[ 2.59 -1.03 -0.49 -1.87  0.66  1.04  2.29  4.61 -0.19  0.32 -5.05  4.70
  2.80 -0.68 -1.38  0.10  0.69 -1.76 -1.52  2.20  2.86 -0.49 -1.18] : <6>/[92]
[-1.01 -1.26  0.42 -1.39 -0.29  0.98  0.34  2.73 -0.40 -0.02 -1.10  3.99
  1.00  0.37 -1.01  1.31  1.19 -1.04  1.23  7.18  2.26 -0.47 -1.51] : <6>/[92]
[-2.00 -0.81 -3.61  1.11  1.43  0.44  1.25 -0.32  3.45  0.39 -5.45  1.69
  0.22  1.92 -1.87  0.22  1.02 -1.05  0.44 -1.20  3.23  0.16 -2.47] : <4>/[94]
[ 0.42 -0.03 -1.88  2.14  1.33 -0.43  2.60 -0.75 -3.28  0.43 -6.34  2.21
  0.74 -1.06 -2.42 -0.43 -1.32 -1.75 -1.43 -2.78  1.54 -0.94  1.28] : <4>/[91]
[-0.73  0.16  0.42 -1.50  0.62  2.03  0.79  2.37  0.05 -0.39 -0.68  5.96
  0.82  1.14 -1.30  0.11  0.16  0.53  1.08  0.53  1.11 -0.07 -0.70] : <6>/[92]
[-0.74 -0.04  1.36 -2.15 -0.07  0.43 -0.21  4.35  1.35  0.76  0.13  4.91
  1.70 -0.31  2.31  0.70  0.79  0.29 -0.48  2.98  1.52  0.02  0.31] : <10>/[92]
[ 0.66 -0.42 -4.45 -0.85  1.46 -0.64  0.06  3.05  5.34  0.53 -3.67 -2.11
  0.59  1.32  1.57  0.37  1.19  0.49 -1.41 -0.93 -0.42  1.07  0.76] : <10>/[94]
[ 1.36  1.02  0.09 -1.60  0.65  0.87  0.47  3.24  0.85 -0.59 -0.56  4.87
  1.40 -0.47 -0.45 -0.09 -1.09 -0.61 -0.92  0.08  0.77 -0.93  0.00] : <10>/[97]
[-0.74 -0.24 -2.05  1.25 -0.30  0.11 -1.10  0.44  2.69  0.03  0.27  1.60
 -0.46  0.91  1.60  0.52  0.13 -0.55 -0.38 -0.07 -2.69  1.08  0.84] : <8>/[94]
[-0.39 -1.34 -3.12 -1.24  1.61  0.94  0.89  5.24  3.87  0.21 -3.70  3.79
  1.23  1.53 -1.12 -0.26  0.92 -1.96 -0.70  1.03  1.17 -0.11  0.41] : <4>/[94]
[-1.06 -0.38 -1.29 -1.68 -0.79 -1.17  0.15  1.38  0.11  0.58 -1.85  0.38
  1.10 -0.37  0.42 -0.56  0.79 -1.92 -0.49  1.88  3.71 -0.39 -2.46] : <4>/[92]
[-0.35  0.81 -4.37 -1.13  0.90 -0.30 -0.81  0.48  1.86  0.73 -1.33 -0.46
 -0.12  0.07  1.81 -0.49  0.04  0.18 -0.87  0.58 -0.71 -0.35 -0.90] : <8>/[94]
[-0.09 -0.03 -1.16 -0.45  0.24 -0.17 -2.44 -0.17 -0.21  0.24 -1.23 -0.94
  0.17 -0.33  1.60  0.37 -0.96  0.19 -1.01 -1.62 -1.81  0.68  1.83] : <8>/[94]
[-0.65 -0.76 -1.32  0.08  0.99 -1.56  0.46  1.80  0.38  1.40 -2.37  0.09
  1.13  0.30  1.12  0.14  1.22 -1.34 -0.33  1.83  1.02  0.07 -1.23] : <6>/[94]
[-0.47  0.93  2.52 -1.71 -1.04  1.23 -0.77  0.82 -0.04 -0.08  2.01  4.48
  0.69 -0.67  1.63  1.08  0.10 -0.41  1.20  3.80  0.94 -0.15 -0.99] : <8>/[92]
[ 0.61  0.13  0.77 -0.98  0.01  0.06  0.83  1.95 -2.78 -0.09 -1.84  3.37
 -0.22 -2.45  0.34 -0.38 -1.76 -0.73 -1.04  2.05  0.97 -0.48  0.60] : <6>/[97]
[ 0.01 -1.79 -0.29 -4.58  0.35  0.61  0.86  7.18  0.01 -0.95 -4.56  2.91
  1.06 -0.55  0.57  1.26  1.73 -0.77 -1.00  1.57  2.58  1.19  1.84] : <6>/[92]
[-0.32 -1.11 -0.13 -0.66 -0.32 -0.01 -2.25  0.13  1.09  1.96  2.07  0.63
  0.99 -0.25  3.88  0.57  0.05  0.83 -1.01  2.62 -3.04  1.39  0.46] : <8>/[92]
[ 0.58  0.31  0.43 -0.54 -1.93  0.73  1.27  1.12 -3.15 -1.27 -2.67  4.82
  0.83 -0.39 -0.93 -0.23 -0.74 -1.41  0.55  0.82  2.71 -0.34 -1.10] : <6>/[97]
[ 0.52 -0.76  0.15 -0.23  1.34 -0.78  1.66  2.04 -2.62 -0.72 -2.99  0.44
  1.29 -0.07 -1.52 -0.65  0.52 -1.13 -0.97  2.77  1.10  0.11 -1.24] : <6>/[97]

[-0.85  0.47 -1.47  1.26 -0.44  0.11 -1.68 -1.37  0.02 -2.04  2.00 -0.93
  0.85 -0.75 -1.15  2.28 -0.81  0.11 -0.46 -1.93  0.51  0.25 -0.95] : <45>/(50)
[ 0.28  0.45 -0.46 -0.13  0.30  1.14 -2.76 -0.46 -0.44  2.12 -0.94 -1.48
  0.81  0.05 -0.49  1.77 -0.39 -0.81 -0.66 -1.39  0.31 -0.39 -1.11] : <45>/(49)
[ 0.68  1.63  0.59 -1.24 -0.81 -1.00 -1.37 -0.94 -0.54  1.70 -1.37 -1.05
  0.52  4.22  1.18  1.67 -0.52 -1.81 -0.20 -1.42  0.06  1.21 -0.15] : <44>/(50)
[ 1.34  0.66 -0.22  0.53  1.24 -0.09 -2.40  0.03 -0.12  3.92 -2.15  0.02
 -0.78 -1.33 -0.25  1.45 -1.24 -1.99 -0.40  0.32 -0.41 -0.42 -0.84] : <46>/(49)
[-0.91  2.00 -1.41 -0.26 -0.87 -0.61 -1.53 -1.60 -0.07  0.60  1.44 -1.91
  1.23  1.56  0.10  2.40 -0.16 -1.19 -0.78 -1.40  0.95  0.42 -0.60] : <45>/(50)
[-1.42 -1.03 -1.16  2.88  0.27  1.27 -2.49  0.36  0.21 -0.99  1.05 -0.18
 -1.03 -0.57 -1.92  1.54  0.06  1.78 -0.04 -1.60  1.22 -0.30 -1.89] : <45>/(53)
[-0.47  0.35 -0.90  1.33  0.59  0.08 -3.15  0.34 -0.15  3.14 -0.75 -1.20
 -0.29 -2.38 -1.01  1.73 -0.54 -0.41 -0.27 -0.52  0.19 -0.26 -1.64] : <45>/(49)
[ 1.42 -0.94  1.17  1.23  0.78  1.13 -0.46  0.23  0.23 -1.34 -2.01  1.62
 -1.05  2.30 -1.22 -1.35 -1.15  0.36 -0.35 -0.49 -0.10 -0.99 -0.63] : <40>/(53)
[ 0.03  1.42 -1.25  0.83  0.45  0.08 -3.04 -0.92  0.00  3.11 -0.69 -1.67
 -0.38 -1.87 -0.69  2.44 -0.75 -1.42 -0.32 -0.27  0.77 -0.15 -1.49] : <45>/(49)
[ 0.95  0.34  0.60 -0.75 -0.78 -0.66  1.39 -2.66 -0.59 -1.67 -0.44 -0.22
  0.09  3.67 -1.72  0.61 -1.16 -1.58 -0.52 -2.57 -0.24 -0.93  0.14] : <40>/(50)
[-0.45 -1.26 -0.42  1.75  0.81  2.05 -2.16  1.23  0.04 -2.61  0.30  1.00
  0.13 -0.22 -0.74  0.46 -1.19  1.68  0.03 -1.30  0.14 -0.21 -1.04] : <45>/(49)
[ 0.61 -0.02 -0.25  0.11  0.15  0.56 -0.67 -1.25 -0.31  2.48 -0.80 -1.55
 -1.53  0.18 -1.87 -0.62  1.49 -0.65  0.07 -0.85  1.48 -0.10 -0.99] : <40>/(49)
[-5.35 -2.56 -2.26  5.19 -1.64  2.47 -0.42 -1.94  0.67 -7.01  5.34 -0.20
 -2.05  0.71 -3.90 -0.16  3.06  4.99  0.46 -3.79  3.51 -0.71 -1.54] : <45>/(50)
[ 0.20  1.97 -1.03 -0.09 -0.09 -0.14 -2.38 -1.13 -0.54  2.73 -0.17 -2.46
  0.47 -0.91 -1.21  2.26 -1.03 -2.16 -0.67 -0.59  0.82 -0.03 -1.21] : <45>/(50)
[ 0.88 -1.39  1.01 -0.56  1.11  0.48 -0.31  0.52 -0.84  1.80 -2.19  0.10
 -0.62  2.10  0.90 -0.20  0.74  0.53 -0.05 -0.89 -1.00  0.45 -0.84] : <44>/(49)
[ 0.26 -0.51 -0.98  1.92  1.20  1.57 -2.53  1.08  0.17  0.68 -0.59 -0.55
 -1.02 -1.47 -1.49  0.64 -0.62  0.31 -0.08 -0.88  0.74 -0.74 -1.98] : <45>/(49)
[-0.29 -0.51 -1.55 -0.35  0.20  1.13 -1.16 -0.41  0.29 -3.07  1.22 -0.85
  1.46 -1.41  0.56  0.77 -0.29  1.05 -0.08 -0.85  0.93 -0.60  0.14] : <45>/(50)
[-0.32  0.08 -1.01 -0.71 -0.08  1.05 -2.67 -0.34 -0.27 -0.65 -0.10 -2.20
  1.58 -1.20  0.08  1.53 -1.10 -1.04 -0.32 -1.30  0.86 -0.44 -0.66] : <45>/(50)
[ 1.26 -0.60  0.29 -0.38  1.58  0.49 -0.07  0.06  0.06  0.86 -1.42  0.08
 -0.67 -1.76 -1.09 -0.37  0.25 -0.31 -0.05  0.78  0.15 -1.42  0.49] : <46>/(53)
[-0.72 -1.31 -1.13 -1.25 -0.41  0.91 -0.21 -0.43 -0.88 -2.43  1.89 -1.18
  1.71  0.08  0.91  0.89  0.50  0.41 -0.30 -2.30 -0.32  0.07  0.53] : <45>/(50)
